Below are the code and all the weights of a small trained network. Each question names an input and a class and asks about switching units off, where a switched-off unit gives its printed mean instead of its output.

import numpy as np


def w(rows, s, z=0):
    codes = np.array(rows[::2]) - 128.0
    scale = np.full(codes.shape[1], s)
    scale[-1] = z or s
    return codes * scale


def norm(h):
    return h / np.sqrt((h * h).mean(-1, keepdims=True) + 1e-5)


def f(y):
    return np.maximum(y, 0)


def log_softmax(a):
    a = a - a.max(-1, keepdims=True)
    return a - np.log(np.exp(a).sum(-1, keepdims=True))


def net(x, mask):
    res = np.array(x, float).reshape(1, 3) / 4 @ E
    u = 0
    for l in range(2):
        y = f(norm(res) @ A[l][:, :-1].T + A[l][:, -1])
        res = res + np.where(mask[u : u + 3], y, B[l][:, -1]) @ B[l][:, :-1]
        u += 3
    return log_softmax(norm(res)[-1] @ U[:, :-1].T + U[:, -1])


A, B = {}, {}
E = w([
[180,109,235,157,179],'x0',
[85,140,61,255,163],'x1',
[72,84,152,118,217],'x2',
],0.0088)
A[0] = w([
[109,156,43,21,57,46],'0.n0',
[9,99,101,187,244,2],'0.n1',
[115,148,70,2,11,64],'0.n2',
],0.012,0.0046)
B[0] = w([
[182,77,49,104,40,231],'0.n0',
[54,144,118,231,254,244],'0.n1',
[34,84,123,57,55,254],'0.n2',
],0.017,0.0085)
A[1] = w([
[126,132,68,117,242,2],'1.n0',
[140,135,150,37,145,21],'1.n1',
[163,145,224,6,190,135],'1.n2',
],0.018,0.0029)
B[1] = w([
[72,92,157,133,157,255],'1.n0',
[89,102,108,176,160,184],'1.n1',
[155,102,172,8,179,240],'1.n2',
],0.017,0.0076)
U = w([
[226,181,192,203,133,92],'0',
[120,85,183,30,205,214],'1',
[126,198,124,188,88,100],'2',
[7,101,140,195,242,161],'3',
[138,159,130,112,157,2],'4',
[82,79,80,51,48,197],'5',
[136,115,67,131,161,34],'6',
],0.017,0.0074)

Each question gives the input, the list of numbers given to net, and the class t.
The units are the neurons (one row each of A and B). Each row of codes is followed by its name. A weight is (code - 128) times the scale printed after its matrix; where a second scale follows, it is the last column's (A, B and U).
mask holds one flag per neuron, layer by layer. A switched-off neuron (its flag False) gives its mean, the last column of its row in B, instead of its output. The means were averaged over made-up inputs and are rounded, as every weight is.
A unit's drop is (log p(t) with every unit on - log p(t) with that unit switched off) / (log p(t) with every unit on - log p(t) with every unit switched off).
The circuit of an input: a set's keep is (log p(t) with only the set's units on - log p(t) with every unit switched off) / (log p(t) with every unit on - log p(t) with every unit switched off). Starting from all 6 units, units are removed one at a time, each time the one whose removal leaves the highest keep (on an exact tie, the one counted first), for as long as the keep stays at least 0.8.
circuit, biggest first: the units of the circuit, biggest drop first
most important unit: the unit with the biggest drop
top k neurons: the k neurons with the biggest drops, biggest first
top k neurons in layer l: the k neurons of layer l with the biggest drops, biggest first
drop of u: that unit's drop, to one decimal
input [8,6,-5], class 0: circuit, biggest first => (0.n1 0.n2)
input [3,1,-8], class 0: circuit, biggest first => (0.n2 0.n1 0.n0 1.n2)
input [-1,5,-4], class 2: top 2 neurons in layer 1 => (1.n2 1.n0)
input [-2,6,-6], class 2: circuit, biggest first => (0.n1 0.n2 1.n2 1.n0)
input [8,4,-7], class 0: most important unit => 0.n1
input [7,1,-3], class 1: circuit, biggest first => (0.n1 0.n0)
input [3,1,-1], class 1: circuit, biggest first => (0.n1 0.n2)
input [2,5,-5], class 2: circuit, biggest first => (0.n1 1.n2 0.n2)
input [7,7,-5], class 0: top 4 neurons => (0.n1 0.n2 1.n0 1.n1)
input [4,1,-8], class 0: top 2 neurons in layer 0 => (0.n2 0.n1)
input [4,4,-8], class 0: top 2 neurons in layer 0 => (0.n2 0.n1)
input [-5,8,-6], class 6: top 3 neurons => (0.n2 0.n1 1.n0)
input [8,8,-7], class 0: top 3 neurons => (0.n1 0.n2 1.n0)
input [-2,-6,6], class 5: top 3 neurons => (0.n2 1.n0 0.n1)
input [-4,8,-7], class 2: top 2 neurons in layer 0 => (0.n1 0.n2)
input [-5,-8,8], class 5: most important unit => 0.n0
input [7,6,-4], class 0: top 2 neurons in layer 1 => (1.n0 1.n1)
input [3,5,-4], class 0: top 2 neurons in layer 1 => (1.n0 1.n1)
input [-3,-8,6], class 5: drop of 0.n2 => 0.1
input [-3,-6,5], class 5: drop of 1.n1 => 0.0
input [5,8,-7], class 0: top neuron in layer 0 => (0.n1)
input [6,1,-7], class 0: drop of 0.n1 => 0.4
